Here is a tiny trained network, its code and every weight. The questions are about switching its units off for an input and a class, where a switched-off unit gives its printed mean instead of its output.

import numpy as np


def w(rows, s, z=0):
    codes = np.array(rows[::2]) - 128.0
    scale = np.full(codes.shape[1], s)
    scale[-1] = z or s
    return codes * scale


def norm(h):
    return h / np.sqrt((h * h).mean(-1, keepdims=True) + 1e-5)


def f(y):
    return np.maximum(y, 0)


def log_softmax(a):
    a = a - a.max(-1, keepdims=True)
    return a - np.log(np.exp(a).sum(-1, keepdims=True))


def net(x, mask):
    res = np.array(x, float).reshape(1, 3) / 4 @ E
    u = 0
    for l in range(2):
        y = f(norm(res) @ A[l][:, :-1].T + A[l][:, -1])
        res = res + np.where(mask[u : u + 15], y, B[l][:, -1]) @ B[l][:, :-1]
        u += 15
    return log_softmax(norm(res)[-1] @ U[:, :-1].T + U[:, -1])


A, B = {}, {}
E = w([
[145,85,184,133,70,100,71,224],'x0',
[207,98,44,160,111,114,175,141],'x1',
[120,165,163,147,83,254,153,144],'x2',
],0.008)
A[0] = w([
[255,140,65,151,117,141,132,144,144],'L0N1',
[117,109,113,150,138,152,155,125,95],'L0N2',
[134,71,94,78,143,129,159,68,135],'L0N3',
[95,123,59,61,224,125,156,43,233],'L0N4',
[102,126,71,176,59,116,81,188,62],'L0N5',
[57,164,148,121,169,95,56,129,197],'L0N6',
[14,182,165,149,154,182,122,147,148],'L0N7',
[148,107,93,147,171,60,125,125,68],'L0N8',
[155,133,98,130,93,133,86,186,51],'L0N9',
[127,200,86,105,173,171,155,91,149],'L0N10',
[156,104,175,140,71,235,148,161,3],'L0N11',
[19,176,167,65,117,143,160,134,55],'L0N12',
[139,106,215,142,127,127,123,167,31],'L0N13',
[126,203,132,162,75,216,177,101,99],'L0N14',
[96,107,131,157,63,12,95,139,165],'L0N15',
],0.0096,0.0031)
B[0] = w([
[135,70,130,248,135,69,124,182,193],'L0N1',
[155,144,136,173,154,112,140,144,143],'L0N2',
[92,119,154,131,132,207,118,165,174],'L0N3',
[50,107,123,144,1,101,105,127,246],'L0N4',
[132,204,119,100,136,107,95,115,159],'L0N5',
[100,68,102,103,183,213,186,140,212],'L0N6',
[147,155,112,75,147,92,59,66,208],'L0N7',
[155,180,175,140,90,120,122,88,181],'L0N8',
[137,156,134,97,120,52,160,52,153],'L0N9',
[181,180,173,91,205,143,129,203,201],'L0N10',
[12,117,78,112,45,96,169,113,180],'L0N11',
[149,219,93,109,84,68,165,141,188],'L0N12',
[111,54,118,163,165,188,147,87,165],'L0N13',
[198,144,124,152,221,142,94,131,201],'L0N14',
[191,159,136,94,184,190,159,145,212],'L0N15',
],0.0075,0.011)
A[1] = w([
[185,131,116,142,66,128,160,164,108],'L1N1',
[255,183,137,206,151,109,116,131,62],'L1N2',
[136,116,88,190,184,167,146,143,59],'L1N3',
[132,188,156,146,207,163,114,126,210],'L1N4',
[126,123,99,208,191,163,168,172,35],'L1N5',
[153,126,110,189,183,98,165,128,73],'L1N6',
[148,118,30,82,125,45,111,127,114],'L1N7',
[202,144,101,169,156,139,172,119,61],'L1N8',
[141,106,104,190,215,135,142,159,104],'L1N9',
[40,141,102,86,68,173,127,90,126],'L1N10',
[71,81,67,201,83,146,151,144,111],'L1N11',
[116,112,88,131,100,94,153,167,4],'L1N12',
[129,136,83,198,24,93,143,173,99],'L1N13',
[88,144,66,205,87,79,148,123,116],'L1N14',
[149,129,117,161,25,85,162,131,81],'L1N15',
],0.0098,0.0039)
B[1] = w([
[87,185,133,160,92,95,78,122,183],'L1N1',
[35,78,147,128,8,166,126,134,243],'L1N2',
[171,61,134,39,168,129,162,133,172],'L1N3',
[219,79,63,163,185,76,76,98,255],'L1N4',
[141,87,125,40,192,152,153,177,187],'L1N5',
[102,93,177,139,75,121,130,168,185],'L1N6',
[76,163,137,177,79,201,187,171,168],'L1N7',
[16,58,163,144,97,85,164,169,189],'L1N8',
[111,132,204,127,153,201,230,97,201],'L1N9',
[116,47,212,252,2,100,200,218,254],'L1N10',
[188,204,11,93,181,30,52,10,213],'L1N11',
[89,157,115,151,132,106,102,111,150],'L1N12',
[150,185,153,80,187,184,107,67,246],'L1N13',
[178,179,128,97,195,194,89,123,223],'L1N14',
[164,161,61,85,133,63,69,119,204],'L1N15',
],0.0073,0.0074)
U = w([
[62,119,181,159,10,90,177,147,168],'0',
[164,253,64,121,152,90,63,47,205],'1',
[157,66,135,98,222,167,179,148,6],'2',
],0.02,0.0015)

Each question gives the input, the list of numbers given to net, and the class t.
The units are the neurons (one row each of A and B). Each row of codes is followed by its name. A weight is (code - 128) times the scale printed after its matrix; where a second scale follows, it is the last column's (A, B and U).
mask holds one flag per neuron, layer by layer. A switched-off neuron (its flag False) gives its mean, the last column of its row in B, instead of its output. The means were averaged over made-up inputs and are rounded, as every weight is.
A unit's drop is (log p(t) with every unit on - log p(t) with that unit switched off) / (log p(t) with every unit on - log p(t) with every unit switched off).
The circuit of an input: a set's keep is (log p(t) with only the set's units on - log p(t) with every unit switched off) / (log p(t) with every unit on - log p(t) with every unit switched off). Starting from the 12 units with the biggest drops (on a tie, the unit counted first), units are removed one at a time, each time the one whose removal leaves the highest keep (on an exact tie, the one counted first), for as long as the keep stays at least 0.8.
units of the circuit, in order: the units of the circuit, biggest drop first
most important unit: the unit with the biggest drop
k most important neurons: the k neurons with the biggest drops, biggest first
k most important neurons of layer l: the k neurons of layer l with the biggest drops, biggest first
drop when u is switched off: that unit's drop, to one decimal
input [-2,1,7], class 2: most important unit : L0N14
input [1,-5,-7], class 2: 2 most important neurons : (L0N15, L0N11)
input [1,-7,-4], class 2: 3 most important neurons of layer 0 : (L0N6, L0N4, L0N11)
input [1,8,-5], class 0: 2 most important neurons of layer 1 : (L1N2, L1N8)
input [1,-4,-1], class 2: 2 most important neurons : (L0N4, L0N6)
input [-8,-3,0], class 0: 2 most important neurons : (L0N4, L1N10)
input [1,-2,-7], class 2: 2 most important neurons of layer 0 : (L0N15, L0N11)
input [6,-4,0], class 2: 2 most important neurons of layer 0 : (L0N4, L0N15)
input [-1,-4,6], class 1: 2 most important neurons : (L0N14, L0N4)
input [7,2,1], class 1: 3 most important neurons : (L0N14, L0N11, L0N10)
input [2,-1,-7], class 2: 2 most important neurons of layer 0 : (L0N15, L0N7)
input [-4,-2,-5], class 0: drop when L0N4 is switched off : 0.6
input [-7,-6,-2], class 0: drop when L0N4 is switched off : 1.7
input [-6,-8,-5], class 0: drop when L0N4 is switched off : 0.1
input [-8,-7,-5], class 0: units of the circuit, in order : (L0N4)
